Below are the code and all the weights of a small trained network. Each question names an input and a class and asks about switching units off, where a switched-off unit gives its printed mean instead of its output.

import numpy as np


def w(rows, s, z=0):
    codes = np.array(rows[::2]) - 128.0
    scale = np.full(codes.shape[1], s)
    scale[-1] = z or s
    return codes * scale


def norm(h):
    return h / np.sqrt((h * h).mean(-1, keepdims=True) + 1e-5)


def f(y):
    return np.maximum(y, 0)


def log_softmax(a):
    a = a - a.max(-1, keepdims=True)
    return a - np.log(np.exp(a).sum(-1, keepdims=True))


def net(x, mask):
    res = np.array(x, float).reshape(1, 6) / 4 @ E
    u = 0
    for l in range(2):
        y = f(norm(res) @ A[l][:, :-1].T + A[l][:, -1])
        res = res + np.where(mask[u : u + 16], y, B[l][:, -1]) @ B[l][:, :-1]
        u += 16
    return log_softmax(norm(res)[-1] @ U[:, :-1].T + U[:, -1])


A, B = {}, {}
E = w([
[234,96,161,156,164,48,116,158,202,158,39,165],'x0',
[132,148,160,99,178,73,94,105,42,71,132,172],'x1',
[80,58,54,11,87,59,129,155,154,117,115,162],'x2',
[156,130,71,190,70,58,1,96,100,210,207,139],'x3',
[86,63,96,227,73,130,161,169,59,99,82,170],'x4',
[30,142,65,156,212,152,123,4,165,194,43,193],'x5',
],0.0034)
A[0] = w([
[207,191,168,40,107,144,116,143,177,98,201,130,98],'L0N1',
[50,81,41,156,130,213,183,166,49,86,223,126,105],'L0N2',
[123,83,113,140,55,170,177,198,223,169,139,23,88],'L0N3',
[131,146,216,78,164,32,81,114,13,3,123,163,51],'L0N4',
[108,149,183,161,184,203,232,138,146,58,118,103,73],'L0N5',
[157,101,156,138,47,164,125,217,74,86,83,114,102],'L0N6',
[89,94,81,174,153,153,117,134,109,117,85,166,102],'L0N7',
[179,150,143,148,121,65,145,162,183,118,118,181,4],'L0N8',
[89,79,104,68,55,48,65,145,122,209,147,175,106],'L0N9',
[133,51,91,180,73,138,140,214,61,96,89,160,91],'L0N10',
[198,64,144,177,136,50,125,174,181,140,17,175,79],'L0N11',
[68,82,135,63,129,122,173,167,176,57,73,87,88],'L0N12',
[138,150,126,138,135,77,187,134,164,23,132,61,107],'L0N13',
[119,143,193,174,131,160,131,106,105,116,95,60,54],'L0N14',
[116,88,143,42,158,114,102,99,153,138,175,128,92],'L0N15',
[115,57,68,58,167,122,89,180,181,119,169,162,51],'L0N16',
],0.0048,0.0033)
B[0] = w([
[49,76,173,142,142,85,116,96,154,154,150,119,244],'L0N1',
[171,42,87,100,204,149,51,155,134,114,107,47,249],'L0N2',
[192,184,86,157,66,141,139,8,102,15,51,154,227],'L0N3',
[198,178,60,174,36,192,185,46,157,62,35,85,231],'L0N4',
[175,132,147,64,115,101,105,150,68,213,73,145,253],'L0N5',
[84,94,186,95,133,116,100,97,161,112,152,198,212],'L0N6',
[119,143,207,105,108,48,125,120,206,129,93,130,195],'L0N7',
[142,80,92,70,208,143,48,149,96,78,142,100,156],'L0N8',
[119,188,115,142,150,134,254,202,92,138,136,154,226],'L0N9',
[64,132,192,187,153,16,156,96,170,170,127,42,207],'L0N10',
[102,45,64,66,167,212,57,123,75,109,159,40,244],'L0N11',
[156,197,117,85,125,103,148,197,47,212,69,162,243],'L0N12',
[97,140,137,80,107,110,81,130,97,187,127,180,192],'L0N13',
[94,104,115,185,110,183,146,214,163,162,126,181,168],'L0N14',
[97,111,130,158,138,111,168,145,142,125,113,54,194],'L0N15',
[118,179,86,142,138,100,180,165,189,88,157,124,182],'L0N16',
],0.0048,0.0037)
A[1] = w([
[27,197,103,70,134,227,84,116,54,103,194,48,45],'L1N1',
[212,205,118,49,110,158,129,101,222,151,131,88,119],'L1N2',
[168,198,220,223,137,200,101,165,98,167,176,156,19],'L1N3',
[153,192,145,39,199,90,148,78,205,166,208,88,95],'L1N4',
[72,150,166,30,178,113,151,146,89,92,92,145,143],'L1N5',
[159,128,3,186,93,97,101,57,131,165,133,141,108],'L1N6',
[154,112,168,54,24,125,135,205,106,80,151,23,197],'L1N7',
[53,155,70,115,157,198,122,103,196,187,59,188,84],'L1N8',
[191,107,218,120,28,128,154,186,132,68,209,172,4],'L1N9',
[173,66,43,99,109,63,127,170,177,100,70,165,149],'L1N10',
[84,155,205,204,142,140,73,105,84,210,158,106,120],'L1N11',
[65,154,134,146,114,77,130,78,145,118,37,103,228],'L1N12',
[218,104,161,171,180,110,104,131,177,150,98,195,216],'L1N13',
[163,127,114,170,72,205,139,103,166,143,78,119,87],'L1N14',
[203,85,167,163,187,183,109,133,88,116,118,133,112],'L1N15',
[169,152,96,182,81,61,109,162,62,225,232,125,33],'L1N16',
],0.0048,0.0021)
B[1] = w([
[186,70,76,139,179,146,84,187,137,102,83,93,195],'L1N1',
[97,93,135,193,92,130,128,130,54,96,96,119,210],'L1N2',
[61,173,47,72,122,77,193,156,160,108,131,138,163],'L1N3',
[73,69,180,200,80,110,143,153,77,121,95,92,204],'L1N4',
[162,136,106,193,99,149,134,155,155,203,191,151,238],'L1N5',
[193,153,189,55,124,186,172,112,90,134,56,116,197],'L1N6',
[121,133,114,145,198,111,101,54,182,150,118,193,248],'L1N7',
[192,108,168,113,116,44,58,85,163,82,191,210,230],'L1N8',
[110,129,132,112,136,107,64,50,173,143,173,214,157],'L1N9',
[108,190,118,165,144,212,127,147,107,102,186,84,212],'L1N10',
[96,118,123,91,117,82,193,186,180,112,164,136,198],'L1N11',
[138,140,205,138,78,147,108,111,129,119,189,103,253],'L1N12',
[81,102,41,112,134,176,126,172,119,84,149,113,189],'L1N13',
[143,192,88,110,130,66,165,133,67,65,165,107,171],'L1N14',
[92,149,53,94,115,120,166,152,144,164,192,110,180],'L1N15',
[168,137,209,75,145,217,142,186,101,219,1,217,176],'L1N16',
],0.0056,0.0052)
U = w([
[163,24,32,101,239,192,26,170,110,123,129,45,254],'0',
[184,191,189,51,113,175,172,193,78,245,41,233,139],'1',
[116,118,165,130,136,67,42,24,208,117,199,254,250],'2',
[190,226,91,157,40,165,161,21,90,12,95,99,49],'3',
[25,225,21,110,130,97,241,244,167,119,195,151,11],'4',
[15,46,243,216,94,73,130,142,114,156,124,50,17],'5',
],0.0079,0.00091)

Each question gives the input, the list of numbers given to net, and the class t.
The units are the neurons (one row each of A and B). Each row of codes is followed by its name. A weight is (code - 128) times the scale printed after its matrix; where a second scale follows, it is the last column's (A, B and U).
mask holds one flag per neuron, layer by layer. A switched-off neuron (its flag False) gives its mean, the last column of its row in B, instead of its output. The means were averaged over made-up inputs and are rounded, as every weight is.
A unit's drop is (log p(t) with every unit on - log p(t) with that unit switched off) / (log p(t) with every unit on - log p(t) with every unit switched off).
The circuit of an input: a set's keep is (log p(t) with only the set's units on - log p(t) with every unit switched off) / (log p(t) with every unit on - log p(t) with every unit switched off). Starting from the 12 units with the biggest drops (on a tie, the unit counted first), units are removed one at a time, each time the one whose removal leaves the highest keep (on an exact tie, the one counted first), for as long as the keep stays at least 0.8.
units of the circuit, in order: the units of the circuit, biggest drop first
k most important neurons: the k neurons with the biggest drops, biggest first
k most important neurons of layer l: the k neurons of layer l with the biggest drops, biggest first
input [-8,-7,3,-1,-6,4], class 0: units of the circuit, in order -> L1N1
input [-3,-7,1,-6,2,0], class 3: 2 most important neurons -> L0N3, L1N16
input [-4,-3,6,7,-8,-8], class 2: 3 most important neurons of layer 1 -> L1N7, L1N9, L1N6
input [8,-8,8,-1,-5,6], class 0: 2 most important neurons -> L0N11, L0N4
input [-6,6,-4,-8,-7,-7], class 1: 4 most important neurons -> L0N5, L0N11, L1N8, L0N13
input [-4,-8,-3,-6,8,0], class 3: 2 most important neurons of layer 1 -> L1N14, L1N4
input [5,2,-4,5,4,4], class 0: 3 most important neurons -> L0N11, L0N12, L1N13
input [6,8,4,8,-8,1], class 1: 3 most important neurons -> L0N9, L1N16, L1N6
input [2,-7,0,4,-8,-7], class 5: 3 most important neurons -> L0N1, L1N4, L1N2
input [-1,5,-4,-8,8,7], class 1: 2 most important neurons -> L0N5, L0N1
input [-7,4,5,1,0,-7], class 0: 2 most important neurons of layer 0 -> L0N2, L0N7
input [-8,6,5,7,-5,0], class 0: 3 most important neurons -> L1N1, L0N12, L0N5
input [-2,-5,6,6,-6,1], class 1: 3 most important neurons -> L1N16, L0N9, L1N6
input [-4,-1,-6,5,6,-4], class 4: units of the circuit, in order -> L1N3
input [-5,-4,3,-3,-5,6], class 2: 2 most important neurons -> L1N8, L0N11
input [6,-6,3,-2,0,8], class 2: 2 most important neurons of layer 1 -> L1N8, L1N1
input [-3,2,-6,0,-6,5], class 4: 2 most important neurons of layer 1 -> L1N3, L1N11
input [6,8,8,-7,4,-8], class 2: units of the circuit, in order -> L1N7, L1N9
input [6,8,-6,-4,-8,4], class 3: 2 most important neurons -> L0N4, L0N10
input [8,-4,-1,0,3,-2], class 0: most important neuron of layer 0 -> L0N11
input [-3,-7,0,3,-7,4], class 3: units of the circuit, in order -> L0N3, L1N6, L1N14
input [-3,2,3,-8,-6,-6], class 1: units of the circuit, in order -> L0N12, L0N5
input [7,-8,1,1,7,4], class 3: 2 most important neurons -> L0N3, L0N2
input [-5,5,-2,6,-8,-6], class 5: units of the circuit, in order -> L1N4, L0N1
input [-4,-2,8,-1,6,8], class 2: 2 most important neurons -> L1N8, L0N7
input [8,5,8,-5,3,8], class 0: 3 most important neurons -> L0N11, L1N10, L1N7
input [2,1,6,-1,7,0], class 5: units of the circuit, in order -> L0N10
input [4,6,2,-6,8,3], class 5: 2 most important neurons of layer 0 -> L0N10, L0N3
input [8,8,8,4,0,0], class 0: 2 most important neurons -> L0N11, L0N8
